In the rows, zero is written as 100.
Both labels of each row
[98 82 96 91 98 103 96 104 111 94 100 103 72 103 107 97 101 97 96 82 97 107 106 74 102 124 101 123 107 99 98 96 98 89 104 95 103 83 101 100 95]
Y/MS
[104 98 102 93 102 108 70 96 95 83 105 100 97 103 105 98 94 103 89 106 101 76 98 92 77 139 99 130 125 124 95 87 113 93 100 103 103 105 104 97 103]
A/MS
[107 102 100 104 103 105 82 104 104 83 101 101 94 104 111 104 97 99 85 94 96 85 110 86 99 155 104 136 123 109 93 100 115 93 106 100 99 93 96 96 103]
M/MS
[105 102 108 104 115 95 84 102 109 83 99 98 93 107 110 105 98 104 83 91 105 82 107 86 92 168 103 151 127 117 92 101 111 94 109 116 100 76 99 95 105]
M/MS
[109 98 100 101 111 91 91 106 110 88 97 96 89 105 108 86 101 105 85 76 99 129 111 85 101 143 103 138 113 102 94 103 106 95 107 103 97 80 103 99 99]
Y/MS
[103 99 105 100 115 91 97 104 109 90 96 101 92 105 114 100 114 99 90 72 102 111 107 93 102 130 100 131 101 101 100 107 103 97 106 100 99 83 97 103 96]
Y/MS
[105 103 111 118 135 84 63 100 114 72 94 88 91 110 115 105 106 106 71 50 111 92 116 86 97 181 104 169 131 121 94 128 114 93 123 114 93 82 106 95 109]
Y/MS
[100 98 105 100 115 94 91 103 110 89 102 100 93 118 111 104 108 106 88 69 99 103 105 91 102 147 101 143 101 108 104 105 102 96 108 102 98 90 98 103 99]
Y/MS
[103 87 107 108 114 101 78 98 93 91 92 108 91 96 105 100 94 98 82 84 102 95 104 93 86 138 114 135 130 125 99 108 113 95 111 100 100 105 100 98 104]
A/MS
[98 94 102 102 104 88 87 97 101 88 99 107 91 105 114 100 96 105 87 93 92 88 116 86 105 154 106 142 106 105 88 94 101 90 112 105 103 83 107 93 106]
M/MS
[107 94 101 88 110 93 97 108 110 90 100 102 100 93 106 100 105 101 89 79 103 104 108 93 110 137 101 126 94 97 99 103 98 93 98 102 102 79 105 105 97]
Y/MS
[101 96 105 102 118 89 87 105 103 89 108 97 92 104 111 95 103 101 84 72 110 95 107 89 103 144 103 130 99 101 95 106 104 90 108 103 96 81 103 100 104]
Y/MS
[101 88 100 96 86 108 92 100 99 91 95 116 102 102 101 97 88 95 95 126 85 87 100 95 93 112 108 112 105 112 91 84 97 90 107 105 105 90 97 101 99]
A/MS
[101 100 114 110 121 104 78 99 105 85 99 98 88 103 112 101 95 104 77 73 109 78 107 82 96 147 115 144 149 123 92 114 118 91 111 109 94 110 101 93 107]
A/MS
[102 102 94 99 99 100 86 107 103 89 107 93 96 90 105 107 107 100 91 98 99 89 114 84 103 148 101 123 119 106 92 91 101 94 108 105 100 92 100 97 102]
M/MS
[100 90 100 101 101 109 89 95 95 95 96 109 100 104 97 102 92 92 88 120 100 86 106 97 75 110 116 113 121 126 88 105 115 95 104 104 104 108 99 97 110]
A/MS
[103 94 105 102 112 101 87 96 100 88 101 101 94 100 106 99 97 106 87 103 103 84 101 98 92 147 108 128 123 116 99 115 110 102 105 110 104 103 103 98 110]
A/MS
[105 90 104 103 119 93 85 109 109 93 99 100 91 106 117 103 102 105 90 71 100 95 112 92 108 147 99 142 112 107 97 104 105 97 112 105 103 79 104 98 104]
Y/MS
[98 87 104 84 102 123 84 97 91 95 98 114 95 101 99 102 92 104 86 89 105 85 91 88 74 132 116 137 134 132 99 92 118 89 107 104 106 108 102 94 103]
A/MS
[99 108 106 108 125 89 90 101 110 86 101 95 85 104 115 102 105 110 76 73 99 81 115 86 103 164 101 143 121 106 95 108 113 99 109 103 97 71 102 95 106]
M/TG
[106 102 107 114 113 98 71 102 103 84 95 100 79 104 106 94 98 103 82 80 96 80 117 87 106 146 106 181 127 107 87 103 105 94 115 106 100 89 98 96 102]
M/TG
[93 98 105 92 101 112 93 103 88 96 100 107 105 96 94 105 92 100 84 118 105 90 92 102 71 120 102 116 115 133 102 94 112 94 105 104 105 101 103 103 99]
A/MS
[102 95 104 100 107 99 90 102 110 91 97 103 90 106 119 100 103 102 89 89 100 91 111 90 110 147 96 132 109 101 94 103 99 91 107 116 98 74 98 96 100]
M/MS
[101 99 106 110 123 95 82 103 109 78 96 96 91 101 115 102 94 102 83 80 97 84 107 80 100 181 108 147 123 114 86 124 112 89 113 109 98 86 102 92 110]
M/MS
[101 99 105 99 93 107 92 100 104 92 109 102 93 106 110 100 101 99 100 88 94 91 110 88 96 150 102 138 117 102 95 76 95 99 110 101 100 81 100 100 99]
M/MS
[101 92 103 95 96 109 86 99 94 95 98 109 100 99 101 99 99 100 83 92 102 95 97 94 80 115 106 137 121 119 100 85 106 92 108 103 104 97 105 102 100]
A/MS
[102 98 98 89 87 104 89 104 96 95 103 97 99 101 107 92 96 97 99 109 93 90 102 85 95 127 95 121 98 101 95 76 96 87 111 99 98 75 105 101 97]
M/MS
[103 96 101 105 104 107 84 98 102 87 101 100 93 104 108 102 82 101 90 87 96 78 108 114 87 137 105 134 132 123 93 81 103 92 114 102 106 98 104 98 110]
A/MS
[102 88 100 96 85 104 95 102 92 96 97 110 99 103 103 97 97 92 96 114 95 87 103 98 88 99 102 107 109 105 92 78 96 91 105 98 113 94 100 100 99]
A/MS

Both labels of each row
[92 103 96 129 88 102 93 98 100 75 107 110 103 90 91 108 106 104 89 102 98 88 98 96 110 105 115 105 87 96 95 104 96 106 107 37 95 94 90 81 100]
[31]/E
[95 98 96 106 90 99 145 95 105 91 97 97 99 101 102 104 115 98 93 100 96 90 102 93 95 106 108 99 105 100 96 114 106 102 101 98 100 92 101 68 98]
[40]/E
[95 97 94 118 90 105 129 89 93 92 100 103 104 91 92 99 118 96 93 106 102 90 99 102 106 115 124 102 110 102 104 96 99 102 89 99 92 91 103 64 102]
[40]/S
[95 101 98 112 97 99 109 97 88 90 100 102 100 98 107 105 106 93 99 102 101 97 95 102 105 109 110 101 106 100 102 93 86 100 99 96 99 100 106 76 101]
[31]/S
[117 100 103 101 107 102 86 95 105 106 99 109 93 100 112 107 87 107 104 93 100 116 94 98 95 97 110 100 114 98 98 108 109 94 90 99 104 105 102 118 94]
[40]/C
[96 102 96 111 77 100 125 92 104 77 103 106 100 93 103 111 117 100 94 97 100 85 103 94 104 99 125 97 108 88 93 113 97 101 98 103 91 95 96 74 109]
[40]/E
[103 98 93 117 96 97 121 91 88 103 106 101 100 98 94 106 108 97 91 98 99 96 97 94 105 112 122 98 111 99 98 100 100 104 94 95 93 92 100 89 104]
[40]/S
[106 108 87 111 93 104 103 93 101 90 102 110 107 91 90 102 110 100 88 98 100 95 101 94 104 105 125 98 105 95 97 106 103 100 96 97 97 91 100 77 99]
[40]/E
[112 101 95 111 97 93 114 94 106 110 97 116 99 99 103 91 98 101 98 94 101 115 100 115 98 109 116 102 131 85 99 121 105 105 76 101 115 87 114 104 102]
[40]/C
[90 95 99 111 90 97 134 95 99 84 98 98 102 96 99 99 122 100 92 100 112 90 102 96 103 112 105 101 99 89 100 103 99 98 97 99 96 92 95 81 110]
[41]/S
